Below are the code and all the weights of a small trained network. Each question names an input and a target symbol and asks about switching units off, where a switched-off unit gives its printed mean instead of its output.

import numpy as np


def w(rows, s, z=0):
    codes = np.array(rows[::2]) - 128.0
    scale = np.full(codes.shape[1], s)
    scale[-1] = z or s
    return codes * scale


def norm(h):
    return h / np.sqrt((h * h).mean(-1, keepdims=True) + 1e-5)


def f(y):
    return np.maximum(y, 0)


def softmax(a):
    e = np.exp(a - a.max(-1, keepdims=True))
    return e / e.sum(-1, keepdims=True)


def log_softmax(a):
    a = a - a.max(-1, keepdims=True)
    return a - np.log(np.exp(a).sum(-1, keepdims=True))


def net(x, mask):
    ids = ['ΞΣΩεζπφ'.index(c) for c in x.split()]
    T = len(ids)
    res = E[ids] + P[:T]
    r = norm(res)
    for j in range(3):
        rows = slice(2 * j, 2 * j + 2)
        q, k, v = (r @ M[0][rows].T for M in (Q, K, V))
        z = softmax(np.where(np.tri(T) > 0, q @ k.T / 2**0.5, -1e9)) @ v
        o = O[0][rows]
        res = res + np.where(mask[j], z, o[:, -1]) @ o[:, :-1]
    y = f(norm(res) @ A[0][:, :-1].T + A[0][:, -1])
    res = res + np.where(mask[3:7], y, B[0][:, -1]) @ B[0][:, :-1]
    return log_softmax(norm(res)[-1] @ U[:, :-1].T + U[:, -1])


Q, K, V, O, A, B = {}, {}, {}, {}, {}, {}
E = w([
[197,152,134,49,186,205,127,199,114,147],'Ξ',
[88,181,185,142,41,214,133,120,167,161],'Σ',
[109,208,53,117,90,158,62,197,113,123],'Ω',
[158,90,73,63,131,143,150,104,173,63],'ε',
[140,217,96,160,117,121,142,65,55,137],'ζ',
[42,94,188,172,252,121,85,116,97,49],'π',
[215,197,196,187,96,100,58,149,136,94],'φ',
],0.014)
P = w([
[107,102,69,179,171,146,127,108,254,96],'0',
[188,122,177,145,95,183,124,81,69,69],'1',
[169,161,198,119,103,173,130,93,77,90],'2',
[149,174,191,105,117,178,129,86,66,102],'3',
[116,179,162,64,151,207,120,65,63,121],'4',
[91,183,194,49,118,151,139,89,55,127],'5',
[73,178,216,35,98,144,119,67,65,156],'6',
],0.007)
Q[0] = w([
[131,9,58,223,91,35,199,154,220,252],'h0',
[81,122,151,124,109,138,131,126,191,184],'h0',
[129,163,175,90,143,203,87,101,86,53],'h1',
[71,90,131,178,178,120,124,138,117,94],'h1',
[117,105,107,134,126,96,129,133,139,166],'h2',
[118,154,157,129,133,131,134,103,108,147],'h2',
],0.029)
K[0] = w([
[230,57,139,149,184,114,130,149,190,73],'h0',
[128,131,161,175,119,79,93,129,161,155],'h0',
[93,130,85,193,171,71,141,136,254,132],'h1',
[82,126,116,181,97,111,101,112,122,69],'h1',
[165,117,201,114,122,173,154,116,72,138],'h2',
[127,125,122,129,150,121,143,140,133,166],'h2',
],0.026)
V[0] = w([
[116,44,191,73,136,194,176,164,176,120],'h0',
[127,123,143,210,98,146,216,73,129,223],'h0',
[135,164,234,138,63,237,134,124,169,147],'h1',
[230,114,199,36,191,125,140,123,62,134],'h1',
[149,57,80,130,87,33,68,233,226,183],'h2',
[1,88,132,153,184,170,114,226,71,136],'h2',
],0.021)
O[0] = w([
[105,93,190,60,98,171,113,136,180,64,54],'h0',
[45,199,178,109,118,141,189,88,124,166,111],'h0',
[119,79,246,130,119,171,204,106,107,189,201],'h1',
[87,134,132,175,116,152,180,225,91,118,6],'h1',
[71,126,161,150,133,31,21,129,55,86,124],'h2',
[206,152,188,180,145,125,102,95,126,94,123],'h2',
],0.012,0.013)
A[0] = w([
[73,217,93,140,117,47,52,170,124,122,133],'n0',
[108,226,101,180,162,55,197,70,117,186,76],'n1',
[131,246,165,232,110,145,165,154,149,99,50],'n2',
[123,97,200,209,112,2,72,80,128,45,2],'n3',
],0.021,0.0027)
B[0] = w([
[229,128,239,90,92,213,213,91,91,38,235],'n0',
[22,34,87,53,107,109,34,248,102,107,252],'n1',
[201,46,144,179,118,201,171,83,153,221,217],'n2',
[37,214,103,234,194,85,221,182,218,211,244],'n3',
],0.012)
U = w([
[115,114,157,181,80,148,183,212,122,95,99],'Ξ',
[128,159,194,68,104,146,173,51,138,133,214],'Σ',
[104,174,143,139,166,79,104,121,167,89,98],'Ω',
[156,131,157,60,96,147,62,143,89,1,148],'ε',
[102,86,38,74,71,102,155,117,225,91,2],'ζ',
[245,133,94,153,121,126,96,78,124,121,145],'π',
[58,100,108,69,105,84,60,141,78,158,176],'φ',
],0.0066,0.00093)

Each question gives the input, a string of symbols that net reads in full, and the target symbol t.
The units are the heads (2 rows each of Q, K, V and O) and the neurons (one row each of A and B). Each row of codes is followed by its name. A weight is (code - 128) times the scale printed after its matrix; where a second scale follows, it is the last column's (O, A, B and U).
mask holds one flag per unit, heads first, then neurons. A switched-off unit (its flag False) gives its mean, the last column of its rows in O or B, instead of its output. The means were averaged over made-up inputs and are rounded, as every weight is.
A unit's drop is (log p(t) with every unit on - log p(t) with that unit switched off) / (log p(t) with every unit on - log p(t) with every unit switched off).
The circuit of an input: a set's keep is (log p(t) with only the set's units on - log p(t) with every unit switched off) / (log p(t) with every unit on - log p(t) with every unit switched off). Starting from all 7 units, units are removed one at a time, each time the one whose removal leaves the highest keep (on an exact tie, the one counted first), for as long as the keep stays at least 0.8.
circuit, biggest first: the units of the circuit, biggest drop first
most important unit: the unit with the biggest drop
top k neurons: the k neurons with the biggest drops, biggest first
which heads matter: for each layer, one digit per head in row order, 1 if its drop is at least 0.15 and else 0, layers parted by /
input Ξ Σ Ω φ Ω ζ π, target φ: which heads matter : 100
input Ω Σ Ξ Ω ζ ε ζ, target Ω: most important unit : h2
input ζ Ξ Ξ Ξ Σ Σ, target ζ: which heads matter : 011
input ε φ φ ζ, target ε: top 3 neurons : [n0; n3; n1]
input ε Ω Ξ Ξ φ ε, target π: which heads matter : 100
input ζ Ξ Ξ ε Ξ, target φ: which heads matter : 100
input ε Ξ ε, target ε: circuit, biggest first : [h1; n0]
input Ω π Σ ζ Ω φ, target Ω: circuit, biggest first : [n3; h2]
input Σ Ξ ζ, target φ: which heads matter : 100
input Σ ζ Ξ Ξ φ, target φ: top 2 neurons : [n1; n0]
input Ξ Ξ Ω Ξ Ξ Ξ Ξ, target π: which heads matter : 101
input ζ φ Ξ Σ Ω, target ζ: top 2 neurons : [n0; n2]
input Ξ Ω Ξ ζ ε, target φ: top 3 neurons : [n1; n0; n3]
input Ξ Ω Ω ζ, target φ: top neuron : [n1]
input π π Σ, target π: which heads matter : 011
input Ω Ξ Ω Ξ π, target Ω: which heads matter : 001
input Ω π Ω, target Ω: which heads matter : 001
input φ ε ζ Ξ Σ Ξ, target φ: which heads matter : 011
input Ω φ Ξ Σ ε, target Ω: circuit, biggest first : [h2; n3]
input ζ ζ π φ, target ζ: circuit, biggest first : [h2]
input π Ξ Ξ Ξ Ξ Ξ, target π: top 2 neurons : [n1; n0]
input Ξ Ω Ξ Ω Ω ε, target π: top 2 neurons : [n1; n3]
